[130 110 139 139 138]  F
[122 128 145 160 186]  V
[148 140 131 131 140]  D
at: [122 128] -> V, 1
all F: [139] -> 3 4
all D: [131] -> 3 4

[113 104 120 105 193 106 110 120  44  59 106 106  93 213 139] : K
[117 105 121 129 192 126 114  97  47  61  93 107  89 210 143] : E
[121 100 122 130 186 122 112  89  42  72  99 105 101 207 143] : Y
[120 102 126 134 182 129 112  87  58  71  95 102  99 214 140] : B
[161  97 150 117 189 151 130 147  96 156 166 184 117 115 120] : X
[119  96 124 126 191 127 114  95  38  68  93 103 105 204 140] : M
[165 109 143 119 188 149 129 158  94 159 170 187 118 113 113] : U
[166 106 148 117 181 147 130 157 104 137 166 188 118 128 117] : C
[110 150 130 141 198 162  96  78  49  38 113 103 111 189 140] : J
at: [105 121 129 192] -> E, 2
at: [192 126 114  97  47] -> E, 5
all K: [106] -> 6 11 12
at: [193 106 110 120  44  59 106] -> K, 5

[141 174  96 145 111 144 130] -> N
[141 174  96 145 111 144 116] -> R
[145 111 143 116 154 144 116] -> Q
[157  85 101 105 155 181 145] -> G
find: [141 174  96 145 111 144 116] -> R
at: [145 111 144 116] -> R, 4

[130 145 103  87 166] = S
[130 145 138 113 104] = L
[130 145 138 113 115] = P
[130 145 138 113 133] = A
[ 87 106  87  93  87] = W
[188  92 107 107 203] = T
all T: [107] -> 3 4
all W: [87] -> 1 3 5
at: [93 87] -> W, 4

[188 140 127 114] = romip
[203 149 125 116] = Gope
[135 180 149  84] = zovun
[135 135 135 115] = sovim
find: [135 135 135 115] -> sovim
all sovim: [135] -> 1 2 3
at: [149  84] -> zovun, 3

[129 116 105  92 165 106 139  91 172  95 141  65 169 127  91 122  92 143
 169 168 177 135 201  85 109 148 187 153  85 148  72  73 104 158 124  45
 181  85  79 152 134 109 163 111 181  42 160  52  50]  fitag
[118 118 108  80 179 104 139  91 175 115 139  77 188 184  87 115  89 146
 170 174 174 135 212  97  96 161 184 163  84 148  77  75 106 158 133  49
 167  90  74 144 136 119 153 116 192  30 161  53  51]  tula
[118 118 108  80 179 104 139  91 175 115 139  77 188 132  87 115  89 146
 170 174 174 135 206  97  96 161 184 163  84 148  77  75 106 158 133  49
 167  90  74 144 136 119 153 116 192  30 161  53  51]  pabe
all tula: [184] -> 14 27
at: [148 187 153] -> fitag, 26

[145  81  92 119 116 130  86 139 144  90 118 126 164 126 127 106 127  73
 114 124  98 145 179 135  92  99 154  85 114] -> pon
[ 73 113 119  93 139 135  99 113 168  66  97 118 121 138 126 101  86  87
 147 107  80 124 189 129  90 111 158 137 125] -> lozo
[178  86  98  91 125 131  88 121 163  64 100 119 124 123 118  94  85 100
 121 111  93 118 174 127  94 133 147 127 108] -> ramo
[146  93 130 105 133 137 131 112 163  72 117 101 102 149 114 134  64  96
 123 118  95 126 226 116  84  90 219 159 163] -> Gan
at: [ 73 114] -> pon, 18
at: [126 127] -> pon, 14
at: [145 179] -> pon, 22
at: [138 126 101] -> lozo, 14
at: [ 92 119] -> pon, 3
all pon: [139] -> 8

[ 64  93 158 159 179  68 117 129] = nevet
[111 127 112 127 119 134 104 151] = rimef
[113 144 149 141 134 122 129 101] = nune
[113 144 149 141 134 113 138 145] = kina
[121 112 127 127 136 128 120 126] = Noti
at: [112 127 127] -> Noti, 2

[136 129 100 164  74  99]  Libo
[162 162  40 162  56  56]  zamuv
[133  39 146 178 107 176]  bukel
[107 133 157  39 178  92]  Let
[131  57  40 162  56  99]  saz
[158  92  92  92 109 158]  Mape
[131 133 123 162  56  92]  kol
[159 106 117 118  73  94]  katu
at: [162  40 162] -> zamuv, 2
all Mape: [158] -> 1 6
all Libo: [164] -> 4
at: [162  40] -> zamuv, 2
at: [133  39 146 178 107] -> bukel, 1
all zamuv: [56] -> 5 6
at: [133 123 162] -> kol, 2

[182 127 102 112 158 114  82  91 211  94  94 217 178 148 111 167 228 150
  46 181 141 165 104 175 129 131] = renub
[ 96 127 102 112 158 111  82  91 211 145  94 217 178 148 111 167 228 150
  46 181 141  32 104 175 129 131] = miv
[194 127 132 102 112  91 159 142 136  99 118  71 130  70  91 129 167 138
 197 139 120 106 114 150 129 154] = kig
[194 127 132 102 112  91 159 142 136  99 118  71 130  70  91 129 167 138
 197 139 120 151 114 150 129 154] = buki
[148  46 181 141 165 104 175 142 161 127 167 158 118 119  91 100  64  94
 163  75  98 121  45  75 129 137] = Berik
[194 127 132 102 112  91 159 142 136  99  94 158 130  70  91 129 167 138
 197 139 120 151 114 150 129 115] = pibul
at: [150  46 181 141 165 104 175] -> renub, 18
all renub: [112] -> 4

[204 204 142 142] : samut
[141 166 166 205] : ferol
[211 166 142  85] : guruv
all samut: [204] -> 1 2
all ferol: [205] -> 4
at: [142  85] -> guruv, 3
all samut: [142] -> 3 4
all ferol: [166] -> 2 3
all ferol: [141] -> 1

[101  76 129  95 122 112 153 117 108 107  95 104 117 112  93 114 112  86
  90  90 117 123  82  76] : Lotib
[133 123 106 108 108 183 186  85 167 122 118 208 179 212  85 122  84 225
  96 115  92 108 127 107] : betuf
[141 176 134 135 120 118 126 128 128 128 127 116 118 115 109 139 120 111
 131 127 131 132 123 121] : feru
[127 141 176 133 175 154 160 207 131 133 137 160 152 157 163 120 207 162
 128 133 185 161 136 125] : Masid
[132 145  97 141 116 111 100  78 115 141 138 104 102 101 182 133  93  97
 149 131  90  89 140 144] : nok
at: [141 176 133] -> Masid, 2
at: [134 135 120 118 126 128 128 128] -> feru, 3
at: [132 123] -> feru, 22
all nok: [97] -> 3 18
at: [135 120 118] -> feru, 4
all Masid: [154] -> 6
all betuf: [183] -> 6

[118 119  91 129 111 121  93 132  93]  Big
[138  93 134 134 166 117 152 142  98]  gosuz
[151  79 122 116 152 102 120 151  68]  kadem
[145  53 118 120 172 140 139 144  62]  Migop
[117 173 125 113  86 116 101 121 157]  pil
[122 142 132 136 131 132 139 128 140]  rutaz
[117 111  93  93 121 119  91 129 157]  dupeg
[112 126 152 136 135 106 123 143  98]  merit
[128  93 109 122 151 118 128 153  65]  zab
all dupeg: [119] -> 6
all kadem: [151] -> 1 8
at: [ 93 134 134 166 117] -> gosuz, 2
at: [119  91 129 111 121  93 132] -> Big, 2

